[[ -5.8  11.5 -55.2  34.2]
 [ 47.8  60.5  19.5 -28.2]
 [ 31.3  25.3  21.0 -23.9]]
->
[[47.8 60.5 19.5]
 [31.3 25.3 21.0]]

[[ 23.4  42.5  78.5]
 [-68.3  33.3  67.3]
 [ 30.8  24.4  72.6]
 [-11.6  48.9 -61.1]]
->
[[-68.3  33.3  67.3]
 [ 30.8  24.4  72.6]]

[[  7.0 -74.6 -10.1  -0.4  -1.8]
 [ -1.5 -24.1  -7.3  -0.6  -1.3]
 [ -1.5 -13.2  -0.6   3.5   0.0]
 [  2.5  15.4   9.1  -0.2  -2.7]]
->
[[ -1.5 -24.1  -7.3]
 [ -1.5 -13.2  -0.6]]

[[ 83.8  -8.1 -62.2  -3.6]
 [ 58.1  -4.4 -58.2 -26.0]
 [ 71.3  -4.2 -66.1 -15.2]]
->
[[ 58.1  -4.4 -58.2]
 [ 71.3  -4.2 -66.1]]

[[-29.8  -9.9  33.6]
 [-85.3 -55.2 -83.1]
 [-26.2 -36.7 -19.6]
 [ -4.6   3.8   0.8]]
->
[[-85.3 -55.2 -83.1]
 [-26.2 -36.7 -19.6]]

[[-26.1 -31.1 -34.2]
 [-16.6  40.3  -6.6]
 [-11.9  31.6  14.7]
 [-82.1 -38.4 -49.0]]
->
[[-16.6  40.3  -6.6]
 [-11.9  31.6  14.7]]

[[ 17.8 -32.7  12.6  21.5]
 [-84.5  20.2  13.1  -1.8]
 [-25.5 -31.3 -54.4 -61.5]
 [ 28.1 -56.0  13.4   3.9]]
->
[[-84.5  20.2  13.1]
 [-25.5 -31.3 -54.4]]
---
[[ 38.8  31.5 -67.9  19.4   0.2]
 [  8.0  13.1  40.5  49.5 -50.2]
 [ 81.5   5.8  -0.7  49.8 -45.7]]
->
[[ 38.8  31.5 -67.9  19.4   0.2]
 [ 81.5   5.8  -0.7  49.8 -45.7]
 [  8.0  13.1  40.5  49.5 -50.2]]

[[ 19.3  63.1  71.5  -6.1]
 [ 29.5  10.9 -15.5  24.7]
 [-39.9  63.2 -58.7  51.7]
 [ 82.6 -42.6   8.5  -7.7]]
->
[[-39.9  63.2 -58.7  51.7]
 [ 29.5  10.9 -15.5  24.7]
 [ 82.6 -42.6   8.5  -7.7]
 [ 19.3  63.1  71.5  -6.1]]

[[ 33.5  57.4  58.5 -28.4 -32.3 -40.7  28.3 -60.5 -25.5]
 [ 57.5  12.6   6.7 -21.5 -11.6 -33.6  -6.4  59.3  -4.8]
 [-23.3 -61.9  64.8  -4.4 -51.6  36.8  -8.0   7.2  58.8]
 [ -3.2   9.8  -2.8 -27.8  50.8 -29.3  37.8  59.7  52.4]]
->
[[ -3.2   9.8  -2.8 -27.8  50.8 -29.3  37.8  59.7  52.4]
 [ 57.5  12.6   6.7 -21.5 -11.6 -33.6  -6.4  59.3  -4.8]
 [ 33.5  57.4  58.5 -28.4 -32.3 -40.7  28.3 -60.5 -25.5]
 [-23.3 -61.9  64.8  -4.4 -51.6  36.8  -8.0   7.2  58.8]]

[[ 20.3  -1.2   3.6 -32.4]
 [-15.9 -32.8  39.1 -41.4]
 [ 22.0  13.7 -38.6   3.2]
 [  9.8  -6.3  27.3 -34.0]
 [-84.0 -45.4  -6.7  23.8]
 [-13.0   7.2 -31.7  20.1]
 [ -7.7  -6.4  23.7 -29.7]
 [ 46.3  18.4 -18.6 -16.8]]
->
[[ 22.0  13.7 -38.6   3.2]
 [-13.0   7.2 -31.7  20.1]
 [ 46.3  18.4 -18.6 -16.8]
 [-84.0 -45.4  -6.7  23.8]
 [ 20.3  -1.2   3.6 -32.4]
 [ -7.7  -6.4  23.7 -29.7]
 [  9.8  -6.3  27.3 -34.0]
 [-15.9 -32.8  39.1 -41.4]]

[[ 48.0  67.2  39.0  11.7  20.2 -38.3 -44.5 -51.3 -19.8 -25.5 -42.5 -33.9
    6.8 -16.4]
 [ 43.4 -52.6   9.8 -52.2  19.2 -35.9 -32.8  32.0  35.7 -32.0 -48.8 -42.4
  -50.1  15.4]
 [-50.4  43.6  47.9 -45.8  -7.7  41.7 -18.5 -28.5 -62.7 -16.2 -54.8 -23.3
   56.1  42.5]]
->
[[ 43.4 -52.6   9.8 -52.2  19.2 -35.9 -32.8  32.0  35.7 -32.0 -48.8 -42.4
  -50.1  15.4]
 [ 48.0  67.2  39.0  11.7  20.2 -38.3 -44.5 -51.3 -19.8 -25.5 -42.5 -33.9
    6.8 -16.4]
 [-50.4  43.6  47.9 -45.8  -7.7  41.7 -18.5 -28.5 -62.7 -16.2 -54.8 -23.3
   56.1  42.5]]

[[-35.8 -44.2 -12.0 -30.4  30.4 -17.5   9.9 -29.4  23.3  42.5  19.3 -27.9
  -41.3 -27.1]
 [-28.1  27.2 -21.7   5.9  -5.2  39.9  -3.6 -16.3  25.7  51.2 -48.8 -28.3
  -10.7  -5.5]
 [ 61.5 -18.3 -19.9  31.7  22.5 -10.4   7.2  63.2  29.7   3.3  48.7 -14.8
  -43.7  11.9]
 [ -7.4  14.7 -28.2  -4.8  -4.4  -8.7  27.1  40.6 -38.6  49.6  20.9   0.6
  -23.0   4.8]
 [ -0.3   4.2 -50.9  -4.8  34.5   7.3  50.0 -29.0   3.1 -16.0  -5.5  -1.2
   65.0  35.4]
 [  3.0  29.0  18.3  11.9   5.2  21.8  26.0 -28.2 -25.5  35.3  13.4  22.6
  -65.1   3.1]]
->
[[ -0.3   4.2 -50.9  -4.8  34.5   7.3  50.0 -29.0   3.1 -16.0  -5.5  -1.2
   65.0  35.4]
 [ -7.4  14.7 -28.2  -4.8  -4.4  -8.7  27.1  40.6 -38.6  49.6  20.9   0.6
  -23.0   4.8]
 [-28.1  27.2 -21.7   5.9  -5.2  39.9  -3.6 -16.3  25.7  51.2 -48.8 -28.3
  -10.7  -5.5]
 [ 61.5 -18.3 -19.9  31.7  22.5 -10.4   7.2  63.2  29.7   3.3  48.7 -14.8
  -43.7  11.9]
 [-35.8 -44.2 -12.0 -30.4  30.4 -17.5   9.9 -29.4  23.3  42.5  19.3 -27.9
  -41.3 -27.1]
 [  3.0  29.0  18.3  11.9   5.2  21.8  26.0 -28.2 -25.5  35.3  13.4  22.6
  -65.1   3.1]]
